Below is a small trained network, with its code and all its weights. Each question gives an input and a target symbol and asks what happens when units are switched off, that is, made to give their printed mean instead of their output.

import numpy as np


def w(rows, s, z=0):
    codes = np.array(rows[::2]) - 128.0
    scale = np.full(codes.shape[1], s)
    scale[-1] = z or s
    return codes * scale


def f(y):
    return y / 2 * (1 + np.tanh(0.7978845608 * (y + 0.044715 * y**3)))


def softmax(a):
    e = np.exp(a - a.max(-1, keepdims=True))
    return e / e.sum(-1, keepdims=True)


def log_softmax(a):
    a = a - a.max(-1, keepdims=True)
    return a - np.log(np.exp(a).sum(-1, keepdims=True))


def net(x, mask):
    ids = ['ΔΘΞΠΣελτφω'.index(c) for c in x.split()]
    T = len(ids)
    res = E[ids] + P[:T]
    r = res
    for j in range(3):
        rows = slice(3 * j, 3 * j + 3)
        q, k, v = (r @ M[0][rows].T for M in (Q, K, V))
        z = softmax(np.where(np.tri(T) > 0, q @ k.T / 3**0.5, -1e9)) @ v
        o = O[0][rows]
        res = res + np.where(mask[j], z, o[:, -1]) @ o[:, :-1]
    y = f(res @ A[0][:, :-1].T + A[0][:, -1])
    res = res + np.where(mask[3:11], y, B[0][:, -1]) @ B[0][:, :-1]
    return log_softmax(res[-1] @ U[:, :-1].T + U[:, -1])


Q, K, V, O, A, B = {}, {}, {}, {}, {}, {}
E = w([
[179,120,105],'Δ',
[190,110,185],'Θ',
[185,102,158],'Ξ',
[187,86,203],'Π',
[176,57,150],'Σ',
[192,253,142],'ε',
[173,78,111],'λ',
[178,193,76],'τ',
[224,133,47],'φ',
[195,171,181],'ω',
],0.018)
P = w([
[169,138,129],'0',
[111,173,109],'1',
[163,143,190],'2',
[164,117,72],'3',
[171,113,88],'4',
[190,112,144],'5',
[196,110,127],'6',
[201,100,108],'7',
[213,101,114],'8',
[226,98,130],'9',
[231,98,136],'10',
[251,99,125],'11',
[189,99,157],'12',
[253,96,217],'13',
],0.0055)
Q[0] = w([
[148,141,137],'head 1',
[164,152,145],'head 1',
[138,133,81],'head 1',
[55,115,116],'head 2',
[139,96,138],'head 2',
[7,126,152],'head 2',
[180,185,169],'head 3',
[138,132,157],'head 3',
[90,72,154],'head 3',
],0.019)
K[0] = w([
[170,99,173],'head 1',
[167,121,140],'head 1',
[69,115,198],'head 1',
[58,138,149],'head 2',
[158,153,120],'head 2',
[6,151,138],'head 2',
[234,106,87],'head 3',
[175,148,115],'head 3',
[84,102,133],'head 3',
],0.019)
V[0] = w([
[126,129,170],'head 1',
[91,76,116],'head 1',
[135,114,109],'head 1',
[126,99,72],'head 2',
[119,251,122],'head 2',
[130,188,59],'head 2',
[113,96,138],'head 3',
[156,67,165],'head 3',
[107,84,80],'head 3',
],0.022)
O[0] = w([
[95,78,154,163],'head 1',
[150,137,165,11],'head 1',
[162,138,132,128],'head 1',
[150,161,229,168],'head 2',
[214,118,36,105],'head 2',
[244,159,162,194],'head 2',
[132,172,142,57],'head 3',
[114,198,85,158],'head 3',
[134,164,188,68],'head 3',
],0.011)
A[0] = w([
[191,76,98,145],'neuron 1',
[139,92,206,165],'neuron 2',
[169,166,188,45],'neuron 3',
[119,12,164,157],'neuron 4',
[85,155,110,46],'neuron 5',
[175,86,77,130],'neuron 6',
[81,163,106,53],'neuron 7',
[231,180,111,4],'neuron 8',
],0.011)
B[0] = w([
[118,156,114,230],'neuron 1',
[88,180,94,209],'neuron 2',
[93,85,81,216],'neuron 3',
[202,136,119,169],'neuron 4',
[157,97,177,130],'neuron 5',
[103,118,158,198],'neuron 6',
[162,9,178,132],'neuron 7',
[121,100,153,252],'neuron 8',
],0.012,0.016)
U = w([
[117,47,129,57],'Δ',
[232,117,152,184],'Θ',
[88,141,87,65],'Ξ',
[74,135,130,111],'Π',
[184,91,57,2],'Σ',
[169,255,82,235],'ε',
[181,191,183,80],'λ',
[89,253,89,208],'τ',
[113,173,23,199],'φ',
[104,92,88,28],'ω',
],0.0094,0.0046)

Each question gives the input, a string of symbols that net reads in full, and the target symbol t.
The units are the heads (3 rows each of Q, K, V and O) and the neurons (one row each of A and B). Each row of codes is followed by its name. A weight is (code - 128) times the scale printed after its matrix; where a second scale follows, it is the last column's (O, A, B and U).
mask holds one flag per unit, heads first, then neurons. A switched-off unit (its flag False) gives its mean, the last column of its rows in O or B, instead of its output. The means were averaged over made-up inputs and are rounded, as every weight is.
A unit's drop is (log p(t) with every unit on - log p(t) with that unit switched off) / (log p(t) with every unit on - log p(t) with every unit switched off).
The circuit of an input: a set's keep is (log p(t) with only the set's units on - log p(t) with every unit switched off) / (log p(t) with every unit on - log p(t) with every unit switched off). Starting from all 11 units, units are removed one at a time, each time the one whose removal leaves the highest keep (on an exact tie, the one counted first), for as long as the keep stays at least 0.8.
units of the circuit, in order: the units of the circuit, biggest drop first
k most important neurons: the k neurons with the biggest drops, biggest first
heads that matter: for each layer, one digit per head in row order, 1 if its drop is at least 0.15 and else 0, layers parted by /
input Π Σ Ξ, target Δ: units of the circuit, in order	(head 2; neuron 7; neuron 2)
input φ τ τ ω Ξ ε, target Θ: 3 most important neurons	(neuron 8; neuron 1; neuron 3)
input ε Π ε Δ ε ω ε ε ω, target Σ: most important neuron	(neuron 2)
input φ ε ε ε τ, target Θ: units of the circuit, in order	(head 2; neuron 2)
input ε ω λ ω Σ ω ω Σ, target φ: units of the circuit, in order	(head 2; head 3)
input ε Σ ω ε ω ε ω, target φ: 3 most important neurons	(neuron 1; neuron 8; neuron 7)
input τ ε ω, target Θ: 3 most important neurons	(neuron 3; neuron 2; neuron 6)
input ω Δ Θ ε ε Θ, target Σ: units of the circuit, in order	(head 2; neuron 4; head 3)
input Π ε Θ, target Δ: 3 most important neurons	(neuron 7; neuron 2; neuron 1)
input λ Π ω, target τ: 3 most important neurons	(neuron 8; neuron 3; neuron 4)
input ε ω Σ, target Σ: heads that matter	010
input Π φ ε ε Π Π τ Ξ, target Θ: heads that matter	010
input ω ω Δ Π Π Δ Δ ω Θ Σ τ Σ Π, target τ: heads that matter	011
input Σ Π Δ, target Π: units of the circuit, in order	(head 2)
input ω Σ Ξ ε τ ω Θ ε, target φ: heads that matter	010
input Π Σ Π, target Δ: 3 most important neurons	(neuron 7; neuron 2; neuron 5)
input λ τ ω, target τ: units of the circuit, in order	(head 2; neuron 8)
input ω ε τ ε, target Σ: units of the circuit, in order	(head 3; head 2)
input ε Π ε, target Σ: 2 most important neurons	(neuron 2; neuron 4)
input Ξ φ ε, target Θ: 2 most important neurons	(neuron 8; neuron 3)
